[[40 11 13  2]
 [35 13 11  1]] value 2

[-15  13 -42   1  15] value 15

[-40 -37  -8   8   4 -13] value -13

[-14 -12  -1 -12   0 -31 -20] value -20

[-29  -5 -17  31   8 -30] value -30

[ -1 -19 -18  12  23 -39] value -39

[[-11   0  27 -24  19   2 -26]
 [  5  16  34  -8 -32  -1  25]
 [ 27   2 -15   1   3  -8   0]] value -26

[  0   4 -13   0  14  34] value 34

[-41  15  33 -33] value -33
---
[[6930, 6501, 6134, 4842, 2931, 4694, 7927], [7332, 4125, 5548, 8402, 3745, 6801, 5040], [4804, 3521, 6218, 6375, 3534, 6469, 6097]] => 7332
[85, 418, 720, 698, 558, 749] => 698
[9, 3, 85, 1] => 3
[[640, -30, 603, 647, -608, -10], [675, 67, 634, 683, -671, 61]] => 647
[5, 3, 4, 1, 8] => 4
[447, 583, -461, -910, -405, 509] => 447
---
[[ 3  0  3 32]
 [33  5 -4  1]
 [31 14 -3  2]] gives 31

[[  4  -8 -32   0  22]
 [  4  -5 -36   0  24]
 [  4  -9 -30   0  22]] gives 4

[[ 33  -4  26   6]
 [-37  -7  18  18]
 [ 32  -4  -9  10]] gives 32

[[ 27   9   9 -15  27  14]
 [ 31   9   9 -21  31  15]
 [ 26   8   8 -15  26  14]] gives 26

[[ 11  16  30  17  -2  22]
 [ 11  16  32  17   1  23]
 [  2   1 -14 -10   4 -20]] gives 2

[[ -9 -18 -18 -18 -19  -3  -9]
 [  2 -26 -16 -16 -20   5   3]
 [ -3  31  20  22  22   0  -4]] gives -3

[[ 11 -18   9  -9]
 [  1 -25   8  -8]
 [ -3  30 -11  10]] gives -3
---
0.00,-0.06,0.12,-0.19,0.14,-0.01,-0.05 Out: -0.05
1.2,1.3,1.7,-1.4,1.2 Out: 1.2
17.760,-14.402,6.558,15.284 Out: 15.284
0.499,-0.757,-1.505,1.449,1.660,0.529 Out: 0.529
-15.48,6.05,13.97,9.37,3.69,19.70 Out: 19.70
2.12,18.70,-10.61,6.58,11.35,15.07,-14.37 Out: -14.37
-109.68,168.66,-171.52,147.50,-113.01,-36.29 Out: -36.29
0.10,-0.11,-0.02,-0.05,-0.03 Out: -0.03
0.09,-0.13,-0.14,-0.05 Out: -0.05
60.43,13.89,104.43,36.12,-67.89,-180.32,79.65 Out: 79.65
---
23	24	11	19
-27	-29	30	-34
Out: -27

64	48	61	45	85	15	8
53	4	71	5	47	24	7
Out: 7

-579	813	739	314	388	326 Out: 326

253	441	322	877	211	407	890
483	481	480	501	661	551	506
Out: 322

33	19	65	45
8	81	73	6
Out: 19

7550	3557	7106	8573
5722	2999	4637	5796
Out: 4637

-927	129	823	-56 Out: 129

240	727	527	495	-888	-858	-759 Out: -759
---
[[29.7, -208.2, -115.9, -50.8, -38.1], [-124.9, -179.2, 33.8, 131.8, 189.2]] => 29.7, 189.2
[-0.096, 0.097, -0.100, -0.030] => -0.096, -0.030
[[0.9, 0.2, -0.3, -0.6, -0.6, -1.6], [0.5, 0.6, 0.1, -0.3, 0.7, -2.1], [0.0, 0.9, 1.5, 0.4, -0.6, -0.4]] => 0.9, -0.4
[-164.41, -84.30, -136.58, 161.91, -196.00, -113.59, -173.83] => -164.41, -173.83
[-0.042, 0.030, -0.153, -0.050, -0.174, 0.143, -0.019] => -0.042, -0.019
[0.097, -0.048, -0.064, -0.110] => 0.097, -0.110
---
[-31 -23 -22 -17 -40 -27 -22] -27
[ 42  -3  22  -1 -19 -18] -19
[-37  -8   2  15] 2
[-25 -30   7  15   4] 15
[ 41 -22   8  -8 -18  10] -18
[-25  14  13  14 -30] 14
[-21  32  41  -1 -11] -1
[ 0 27 11 36 15 13] 15
[  3 -13  13   8  34] 8
[ -1  19 -32 -10  -3  27   3] 27
---
[[-125.228  162.606  170.446  189.510]
 [-137.566  165.176  175.227  187.371]
 [-136.181 -154.531  164.745  170.194]] Answer: 170.446

[[ 15.2  -0.3  17.0 -19.9  -4.1   6.1]
 [-20.3  -5.4 -20.2  18.8   4.1 -11.4]
 [ 13.5   2.4  15.8 -17.7  -1.8   1.5]] Answer: -4.1

[[ 10.31   6.19  13.90  -2.58  -8.80   5.59]
 [ -1.08  -5.32 -13.97  -2.75  -9.94   7.47]
 [  7.79   0.60  -5.70   1.83   5.12   5.77]] Answer: -8.80

[[ 11.2 -11.9  16.6  17.2 -10.7]
 [ -3.6  19.1  -8.7  -9.4  18.0]
 [ 10.6 -10.6  15.6  16.1  -9.5]] Answer: 17.2

[[ 0.06  0.19  0.08  0.08  0.04  0.11]
 [ 0.13  0.05 -0.01  0.08  0.13  0.08]
 [ 0.12  0.03  0.02 -0.15  0.04  0.09]] Answer: 0.04

[[ 15.81 -13.21 -13.08  21.52  -2.16 -10.79]
 [ -7.74   3.33   3.38  -5.01   9.91   3.99]
 [ 18.17  -3.29  -3.37  19.08   5.88  -0.90]] Answer: -2.16

[[  -4.89 -132.68  -45.93 -106.12  -61.80]
 [ 127.35  -80.63 -106.45 -119.71 -145.69]
 [ -42.79 -146.87 -141.83  -97.03  -66.70]] Answer: -106.12
---
Input:
[[ 36   2  -7  30]
 [ 18 -22 -40 -21]
 [ 19 -15 -40 -19]]
Output: 2

Input:
[[-11  -7  -3 -17  29  -6]
 [ -7  -9   8 -15 -14   1]
 [  6   2   6   4  31  -4]]
Output: -17

Input:
[[ 11  38  40 -16  12  25]
 [  8  35  36 -11  10  23]
 [ 12  14  15   6  21  19]]
Output: -16

Input:
[[ 16  31  25  -6]
 [-13 -10  25  14]
 [ -1 -11 -29  -5]]
Output: 31

Input:
[[ -4 -17 -11 -35  16  18 -34]
 [-14  -8   0 -31  29  11   0]
 [-29 -12   0 -12  37   9   0]]
Output: 16

Input:
[[ 13  -1  35 -21]
 [-18  -1   9  37]
 [ 17  16 -18  31]]
Output: -1
---
[[-21 -14 -37 -16 -31   8]
 [-12  -5   7  -2   1  -1]
 [-30 -10 -40 -10 -11   4]] >> 8, 7

[[ -7 -10 -18 -10   4]
 [-13  -4 -33 -11   9]] >> 9, 4

[ 21  38 -29   8  14  -1  -4] >> 38, 21

[[-29  18  21  16  15  18]
 [-10 -17  19 -25  22 -25]
 [ -1  34 -20  -2  28 -22]] >> 34, 28

[-38 -30 -10  23   8] >> 23, 8

[-25 -34  -3 -25   2] >> 2, -3
---
1.81	0.38	-0.62	-1.56	-0.96	-0.29	-0.50 result: 1.81
-1.61	0.35	0.82	-0.46	-1.19	1.04 result: -1.61
-139.670	174.779	165.747	22.579 result: -139.670
0.08	0.73	0.55	1.35	1.53	-1.58 result: 0.08
-0.48	1.69	-0.63	-1.29	0.22	1.34 result: -0.48
-63.99	-117.57	-74.89	-8.85	-121.87	109.30 result: -63.99
1.48	9.34	-14.48	13.20 result: 1.48
9.713	100.509	-154.613	-80.830	-50.092	-69.975 result: 9.713
---
[[ 28   8  -9  23  13  16   6]
 [ 10  -1 -21 -23 -23 -37 -24]
 [ -2 -14 -30 -11 -12  -9 -17]] → -9

[[  9 -29 -28  27]
 [-41  10  30 -23]
 [ -7 -39 -23  27]] → -23

[[  4 -10  -4  28   7  -9  33]
 [  0 -11   0  25  -5  -7  35]
 [  0  -5  -8  21 -11   0  16]] → 0

[[  6 -20  36 -20]
 [ 11  -6 -35  12]
 [ 23  12 -36  -6]] → -36

[[ 17  -6 -28 -39  33  30]
 [ -8 -24   6  31 -28 -39]
 [ -7 -15 -25 -37  31  17]] → 31

[[  9   7  11  20 -14   0]
 [ 19 -33  25  -1   6   0]
 [  9  -4  16   2 -23  -1]] → -23

[[-36  18   9 -19]
 [  9 -17 -18  20]
 [ 16 -19 -22  19]] → -22
---
[[ -4  -2  10  -4  -2  23]
 [ -4  -2  10  -4  -2  24]
 [  4   0 -19   1  -6 -34]] Answer: 23, 4

[ 25  25 -36  -3  36] Answer: 36, 25

[-17   4  20 -35  -4] Answer: -4, -17

[  6  31   3 -36] Answer: -36, 6

[15 24 33  2] Answer: 2, 15

[[ 37 -20  -6  -7]
 [-29  18 -21  15]] Answer: -7, -29
---
-12	-14	-12	-11	25	-3
36	12	35	36	-15	12
35	11	34	36	-14	11
==> -3

17	-19	-33	23
18	-15	1	5
25	9	13	14
==> 23

-23	32	-26	-27	-38	-31
6	-19	6	39	-13	7
15	14	35	-21	22	19
==> -31

34	36	-15	11	23
33	34	-12	12	23
-11	-10	25	-2	-7
==> 23

-7	-13	32	-26	2
38	-2	32	-26	2
38	23	32	-14	22
==> 2

-18	9	16	-21	23	-42	21
-2	-4	-12	22	-33	35	-5
7	0	-7	8	-5	10	-5
==> 21

21	-13	-13	22	9
29	-18	-18	31	-5
29	-6	-7	26	5
==> 9

-12	19	-32	-11	7	-2	7
-10	18	-33	-17	2	2	-2
-5	2	1	21	28	9	-20
==> 7

29	23	6	15	27	-31	-27
13	-19	-7	26	-15	22	4
-12	6	19	13	-8	12	-19
==> -27

-6	-12	2	-3
26	34	-22	14
-8	-19	-10	-13
==> -3
---
9.87,-9.51,-10.44,3.13,4.66 >> -9.51

-0.25,-1.14,-0.87,0.51,1.72 >> -0.87

-1.60,-0.38,-2.14,0.19,-0.53,0.57,-1.38
0.21,-0.38,-0.78,1.35,-2.29,-0.37,-0.94
>> -2.14

-0.2,0.0,-0.3,0.0,-0.5,-0.3
-0.9,1.6,-0.1,-0.9,-2.3,0.6
-0.2,1.3,-0.6,-0.8,-1.7,-1.1
>> -1.7

0.06,0.01,0.11,-0.11 >> 0.01

0.022,0.106,-0.030,0.014,0.172,-0.163,0.004 >> -0.030
